Below is a small trained network, with its code and all its weights. Each question gives an input and a class and asks what happens when units are switched off, that is, made to give their printed mean instead of their output.

import numpy as np


def w(rows, s, z=0):
    codes = np.array(rows[::2]) - 128.0
    scale = np.full(codes.shape[1], s)
    scale[-1] = z or s
    return codes * scale


def norm(h):
    return h / np.sqrt((h * h).mean(-1, keepdims=True) + 1e-5)


def f(y):
    return y / 2 * (1 + np.tanh(0.7978845608 * (y + 0.044715 * y**3)))


def log_softmax(a):
    a = a - a.max(-1, keepdims=True)
    return a - np.log(np.exp(a).sum(-1, keepdims=True))


def net(x, mask):
    res = np.array(x, float).reshape(1, 8) / 4 @ E
    u = 0
    for l in range(2):
        y = f(norm(res) @ A[l][:, :-1].T + A[l][:, -1])
        res = res + np.where(mask[u : u + 7], y, B[l][:, -1]) @ B[l][:, :-1]
        u += 7
    return log_softmax(norm(res)[-1] @ U[:, :-1].T + U[:, -1])


A, B = {}, {}
E = w([
[212,98,149,142,90,177,130,144,183,109,90],'x0',
[78,112,136,122,82,100,87,152,123,100,47],'x1',
[113,139,254,84,131,96,156,96,181,171,115],'x2',
[141,146,130,175,65,113,50,62,132,174,151],'x3',
[131,118,127,129,124,121,132,127,127,126,136],'x4',
[124,126,127,129,122,125,130,134,131,132,132],'x5',
[151,126,138,133,162,136,131,67,88,93,99],'x6',
[160,150,86,85,146,77,106,117,191,104,124],'x7',
],0.00083)
A[0] = w([
[165,132,60,27,154,52,73,91,211,104,124,121],'0.n1',
[107,133,145,74,161,161,179,187,136,90,121,87],'0.n2',
[131,137,19,173,120,169,97,168,85,71,143,216],'0.n3',
[200,169,129,129,167,155,184,99,122,190,226,192],'0.n4',
[72,101,147,121,90,78,64,168,105,108,2,136],'0.n5',
[100,98,126,103,187,154,168,161,131,62,110,111],'0.n6',
[76,72,186,168,104,183,142,131,64,152,150,254],'0.n7',
],0.0025,0.00089)
B[0] = w([
[102,155,167,246,122,181,206,174,70,134,106,208],'0.n1',
[161,138,83,138,127,106,126,87,132,177,76,152],'0.n2',
[77,82,173,114,132,87,116,129,184,116,73,247],'0.n3',
[76,89,110,109,72,167,158,122,177,56,119,224],'0.n4',
[159,115,102,109,148,210,215,85,182,96,252,208],'0.n5',
[186,159,88,114,98,77,131,82,177,199,140,159],'0.n6',
[161,192,98,188,156,93,170,169,177,95,93,225],'0.n7',
],0.0026,0.0013)
A[1] = w([
[156,79,152,135,114,141,128,147,181,114,96,209],'1.n1',
[70,107,135,116,77,124,150,98,174,101,150,128],'1.n2',
[20,163,95,100,179,64,139,108,59,157,194,117],'1.n3',
[117,125,155,192,63,155,20,54,122,151,178,129],'1.n4',
[146,100,49,147,145,149,93,170,85,106,127,4],'1.n5',
[140,157,251,74,140,111,155,101,148,180,147,118],'1.n6',
[106,162,161,182,84,113,117,107,133,151,131,85],'1.n7',
],0.0026,0.0023)
B[1] = w([
[109,142,158,114,125,118,91,99,88,157,149,250],'1.n1',
[149,131,112,107,178,153,132,142,101,109,142,196],'1.n2',
[191,115,175,123,84,159,98,115,145,142,115,183],'1.n3',
[144,131,108,71,153,95,179,139,149,154,103,172],'1.n4',
[115,71,146,123,97,183,186,84,254,92,72,72],'1.n5',
[95,70,53,155,109,132,89,137,148,83,92,186],'1.n6',
[144,120,105,133,165,136,166,147,124,109,94,137],'1.n7',
],0.0041,0.0017)
U = w([
[32,8,80,127,102,109,69,116,218,57,41,117],'0',
[127,159,123,119,129,93,107,132,88,139,155,254],'1',
[198,147,66,36,164,51,221,122,185,204,65,85],'2',
[127,109,125,74,124,229,194,104,161,58,225,80],'3',
[215,120,226,120,35,171,45,103,115,174,113,82],'4',
[106,139,130,134,153,104,113,133,91,135,139,156],'5',
[112,177,156,254,132,136,201,165,121,111,77,58],'6',
[117,146,127,117,153,116,98,132,94,135,134,132],'7',
],0.0059,0.0049)

Each question gives the input, the list of numbers given to net, and the class t.
The units are the neurons (one row each of A and B). Each row of codes is followed by its name. A weight is (code - 128) times the scale printed after its matrix; where a second scale follows, it is the last column's (A, B and U).
mask holds one flag per neuron, layer by layer. A switched-off neuron (its flag False) gives its mean, the last column of its row in B, instead of its output. The means were averaged over made-up inputs and are rounded, as every weight is.
A unit's drop is (log p(t) with every unit on - log p(t) with that unit switched off) / (log p(t) with every unit on - log p(t) with every unit switched off).
The circuit of an input: a set's keep is (log p(t) with only the set's units on - log p(t) with every unit switched off) / (log p(t) with every unit on - log p(t) with every unit switched off). Starting from the 12 units with the biggest drops (on a tie, the unit counted first), units are removed one at a time, each time the one whose removal leaves the highest keep (on an exact tie, the one counted first), for as long as the keep stays at least 0.8.
units of the circuit, in order: the units of the circuit, biggest drop first
unit that matters most: the unit with the biggest drop
top k neurons: the k neurons with the biggest drops, biggest first
k most important neurons of layer l: the k neurons of layer l with the biggest drops, biggest first
input [-7,6,-2,-4,1,-6,3,-5], class 4: unit that matters most : 1.n3
input [-4,-7,6,8,2,-3,-4,8], class 2: top 3 neurons : (1.n4, 0.n5, 0.n3)
input [-2,-6,5,6,0,1,0,8], class 6: top 2 neurons : (0.n1, 0.n5)
input [5,-3,0,6,5,-5,1,-8], class 6: 2 most important neurons of layer 0 : (0.n7, 0.n6)
input [3,-1,8,-8,8,-5,7,-3], class 0: top 3 neurons : (1.n6, 1.n4, 0.n1)
input [-1,8,7,5,3,-2,1,-5], class 3: top 2 neurons : (0.n5, 0.n3)
input [-7,-7,-8,2,-4,-4,1,-6], class 0: units of the circuit, in order : (1.n5, 0.n3, 0.n1)
input [-1,-4,8,7,5,-1,-5,-8], class 0: top 3 neurons : (1.n6, 0.n1, 0.n5)
input [5,-2,6,6,3,-4,6,7], class 6: top 2 neurons : (0.n1, 0.n3)
input [0,-8,8,6,4,-4,3,-5], class 0: top 3 neurons : (1.n6, 0.n5, 0.n1)
input [-5,-8,6,0,-7,1,1,4], class 3: top 2 neurons : (0.n4, 0.n3)
input [-5,5,2,-2,-3,5,-4,4], class 3: top 4 neurons : (0.n5, 1.n1, 0.n7, 1.n3)
input [2,-7,-1,-7,3,3,2,-2], class 2: 3 most important neurons of layer 0 : (0.n6, 0.n2, 0.n5)
input [-6,-6,5,-1,-1,-6,3,8], class 6: 2 most important neurons of layer 1 : (1.n1, 1.n6)
input [-7,-8,3,7,-8,-7,-5,6], class 3: units of the circuit, in order : (0.n4)
input [4,-4,-8,-2,0,3,8,6], class 0: units of the circuit, in order : (1.n5, 0.n3)
input [-7,3,5,-5,0,-3,4,5], class 4: top 4 neurons : (1.n3, 0.n7, 0.n3, 1.n4)
input [-4,1,7,-1,-5,6,6,5], class 0: top 3 neurons : (1.n6, 0.n7, 1.n1)
input [-2,-7,-3,6,-2,-7,0,8], class 6: 3 most important neurons of layer 0 : (0.n1, 0.n5, 0.n6)
input [2,1,2,-4,0,1,7,3], class 1: 4 most important neurons of layer 1 : (1.n4, 1.n3, 1.n5, 1.n7)
input [-8,-4,-6,-8,2,7,-2,-1], class 2: 2 most important neurons of layer 1 : (1.n6, 1.n1)
